Here is a tiny trained network, its code and every weight. The questions are about switching its units off for an input and a target symbol, where a switched-off unit gives its printed mean instead of its output.

import numpy as np


def w(rows, s, z=0):
    codes = np.array(rows[::2]) - 128.0
    scale = np.full(codes.shape[1], s)
    scale[-1] = z or s
    return codes * scale


def norm(h):
    return h / np.sqrt((h * h).mean(-1, keepdims=True) + 1e-5)


def f(y):
    return y / 2 * (1 + np.tanh(0.7978845608 * (y + 0.044715 * y**3)))


def softmax(a):
    e = np.exp(a - a.max(-1, keepdims=True))
    return e / e.sum(-1, keepdims=True)


def log_softmax(a):
    a = a - a.max(-1, keepdims=True)
    return a - np.log(np.exp(a).sum(-1, keepdims=True))


def net(x, mask):
    ids = ['ΞΦβγζλ'.index(c) for c in x.split()]
    T = len(ids)
    res = E[ids] + P[:T]
    u = 0
    for l in range(3):
        r = norm(res)
        for j in range(2):
            rows = slice(2 * j, 2 * j + 2)
            q, k, v = (r @ M[l][rows].T for M in (Q, K, V))
            z = softmax(np.where(np.tri(T) > 0, q @ k.T / 2**0.5, -1e9)) @ v
            o = O[l][rows]
            res = res + np.where(mask[u + j], z, o[:, -1]) @ o[:, :-1]
        u += 2
        y = f(norm(res) @ A[l][:, :-1].T + A[l][:, -1])
        res = res + np.where(mask[u : u + 4], y, B[l][:, -1]) @ B[l][:, :-1]
        u += 4
    return log_softmax(norm(res)[-1] @ U[:, :-1].T + U[:, -1])


Q, K, V, O, A, B = {}, {}, {}, {}, {}, {}
E = w([
[78,209,5],'Ξ',
[127,115,161],'Φ',
[132,99,109],'β',
[92,106,138],'γ',
[203,149,140],'ζ',
[161,185,218],'λ',
],0.0024)
P = w([
[67,130,63],'0',
[145,2,55],'1',
[94,246,93],'2',
[171,15,177],'3',
[91,231,109],'4',
[160,19,169],'5',
[78,225,105],'6',
[169,14,175],'7',
[74,216,104],'8',
[182,24,173],'9',
[64,215,91],'10',
[178,20,189],'11',
[69,219,86],'12',
],0.00092)
Q[0] = w([
[42,164,150],'L0H1',
[30,3,38],'L0H1',
[76,143,243],'L0H2',
[192,57,97],'L0H2',
],0.0023)
K[0] = w([
[107,165,145],'L0H1',
[184,101,160],'L0H1',
[39,86,74],'L0H2',
[253,131,40],'L0H2',
],0.0029)
V[0] = w([
[48,104,151],'L0H1',
[85,139,78],'L0H1',
[11,113,140],'L0H2',
[191,248,211],'L0H2',
],0.0013)
O[0] = w([
[245,189,233,177],'L0H1',
[167,198,115,57],'L0H1',
[250,182,125,174],'L0H2',
[53,127,194,253],'L0H2',
],0.0014,0.00028)
A[0] = w([
[77,115,122,198],'L0N1',
[98,117,56,254],'L0N2',
[207,177,183,145],'L0N3',
[90,155,3,166],'L0N4',
],0.0034,0.001)
B[0] = w([
[160,144,155,157],'L0N1',
[153,134,252,148],'L0N2',
[104,107,79,254],'L0N3',
[161,85,199,133],'L0N4',
],0.0035,0.001)
Q[1] = w([
[88,89,152],'L1H1',
[158,185,145],'L1H1',
[34,163,3],'L1H2',
[159,178,137],'L1H2',
],0.0047)
K[1] = w([
[76,164,93],'L1H1',
[80,76,167],'L1H1',
[253,115,170],'L1H2',
[145,164,128],'L1H2',
],0.0039)
V[1] = w([
[119,220,62],'L1H1',
[83,192,179],'L1H1',
[90,3,33],'L1H2',
[65,89,135],'L1H2',
],0.0026)
O[1] = w([
[251,125,132,77],'L1H1',
[133,67,81,169],'L1H1',
[180,75,231,2],'L1H2',
[111,50,178,108],'L1H2',
],0.002,0.00072)
A[1] = w([
[253,92,17,151],'L1N1',
[138,235,186,254],'L1N2',
[120,103,145,61],'L1N3',
[127,46,168,152],'L1N4',
],0.0027,0.00044)
B[1] = w([
[2,82,187,136],'L1N1',
[76,117,31,254],'L1N2',
[171,134,68,118],'L1N3',
[149,205,2,167],'L1N4',
],0.0014,0.00094)
Q[2] = w([
[177,22,131],'L2H1',
[5,206,96],'L2H1',
[109,129,125],'L2H2',
[169,23,153],'L2H2',
],0.0025)
K[2] = w([
[234,220,114],'L2H1',
[103,5,190],'L2H1',
[131,89,138],'L2H2',
[87,157,229],'L2H2',
],0.0024)
V[2] = w([
[5,162,109],'L2H1',
[176,226,174],'L2H1',
[196,119,20],'L2H2',
[122,204,200],'L2H2',
],0.0027)
O[2] = w([
[77,172,149,243],'L2H1',
[244,217,171,40],'L2H1',
[144,66,4,3],'L2H2',
[163,142,226,150],'L2H2',
],0.0027,0.00037)
A[2] = w([
[163,197,128,95],'L2N1',
[139,57,176,49],'L2N2',
[153,52,144,135],'L2N3',
[254,123,188,11],'L2N4',
],0.0044,0.0012)
B[2] = w([
[127,200,48,210],'L2N1',
[143,211,116,121],'L2N2',
[133,252,119,251],'L2N3',
[126,15,184,186],'L2N4',
],0.0021,0.00024)
U = w([
[206,103,14,128],'Ξ',
[251,10,187,254],'Φ',
[161,253,103,60],'β',
[166,203,88,26],'γ',
[44,123,235,33],'ζ',
[19,30,54,192],'λ',
],0.005,0.0032)

Each question gives the input, a string of symbols that net reads in full, and the target symbol t.
The units are the heads (2 rows each of Q, K, V and O) and the neurons (one row each of A and B). Each row of codes is followed by its name. A weight is (code - 128) times the scale printed after its matrix; where a second scale follows, it is the last column's (O, A, B and U).
mask holds one flag per unit, layer by layer, with each layer's heads first. A switched-off unit (its flag False) gives its mean, the last column of its rows in O or B, instead of its output. The means were averaged over made-up inputs and are rounded, as every weight is.
A unit's drop is (log p(t) with every unit on - log p(t) with that unit switched off) / (log p(t) with every unit on - log p(t) with every unit switched off).
The circuit of an input: a set's keep is (log p(t) with only the set's units on - log p(t) with every unit switched off) / (log p(t) with every unit on - log p(t) with every unit switched off). Starting from the 12 units with the biggest drops (on a tie, the unit counted first), units are removed one at a time, each time the one whose removal leaves the highest keep (on an exact tie, the one counted first), for as long as the keep stays at least 0.8.
circuit, biggest first: the units of the circuit, biggest drop first
most important unit: the unit with the biggest drop
k most important neurons: the k neurons with the biggest drops, biggest first
top k neurons in layer l: the k neurons of layer l with the biggest drops, biggest first
which heads matter: for each layer, one digit per head in row order, 1 if its drop is at least 0.15 and else 0, layers parted by /
drop when u is switched off: that unit's drop, to one decimal
input β Φ Φ γ Φ Φ, target β: most important unit : L2N3
input ζ Ξ λ Φ λ ζ λ Ξ, target ζ: circuit, biggest first : L0N4, L0N2
input Φ Ξ Φ Φ β γ, target Φ: which heads matter : 01 / 11 / 10
input β Φ Φ Ξ λ Ξ Ξ γ Ξ Φ, target β: 3 most important neurons : L0N2, L0N4, L2N3
input λ Φ Ξ γ Ξ Φ Φ Φ Φ Φ Φ Φ, target λ: circuit, biggest first : L1N4, L2H1, L0N4
input λ λ Φ Ξ ζ λ λ Ξ Ξ ζ β Φ, target λ: circuit, biggest first : L1H2, L0N2, L0N4
input Ξ ζ λ ζ Φ Φ λ Φ, target Ξ: 3 most important neurons : L0N2, L0N4, L1N4
input λ ζ λ λ β ζ Φ ζ, target λ: top 3 neurons in layer 0 : L0N3, L0N4, L0N2
input ζ Φ ζ Φ Φ λ ζ ζ, target ζ: 2 most important neurons : L1N1, L0N4
input Ξ ζ Φ Φ Φ λ Φ ζ ζ λ, target Ξ: which heads matter : 00 / 11 / 01
input λ ζ ζ Φ Φ ζ, target λ: which heads matter : 01 / 00 / 01
input Φ Φ γ Φ λ Ξ, target Φ: which heads matter : 01 / 01 / 10
input Ξ Φ Φ γ, target Ξ: top 3 neurons in layer 2 : L2N3, L2N4, L2N2
input Φ β Φ Ξ λ γ, target Φ: 2 most important neurons : L2N4, L1N4
input λ Φ Φ Φ Φ Φ Φ Φ λ, target λ: most important unit : L2H1
input ζ λ Φ Φ ζ β, target ζ: 2 most important neurons : L0N4, L1N2
input Ξ λ Ξ Φ λ λ λ ζ λ Φ λ Φ, target Ξ: top 2 neurons in layer 2 : L2N3, L2N1
input Φ Φ Φ Φ Φ Ξ λ λ γ λ λ Ξ, target Φ: drop when L0N1 is switched off : 0.0
input λ λ Φ Φ Φ λ β Φ β γ β, target ζ: drop when L1H2 is switched off : 0.2
input λ λ Φ Φ λ λ ζ λ Φ Ξ λ λ, target λ: most important unit : L1H2
input ζ ζ Φ ζ λ ζ, target ζ: drop when L1N1 is switched off : 1.3
input Φ λ λ Φ β, target Φ: drop when L2N4 is switched off : 0.1
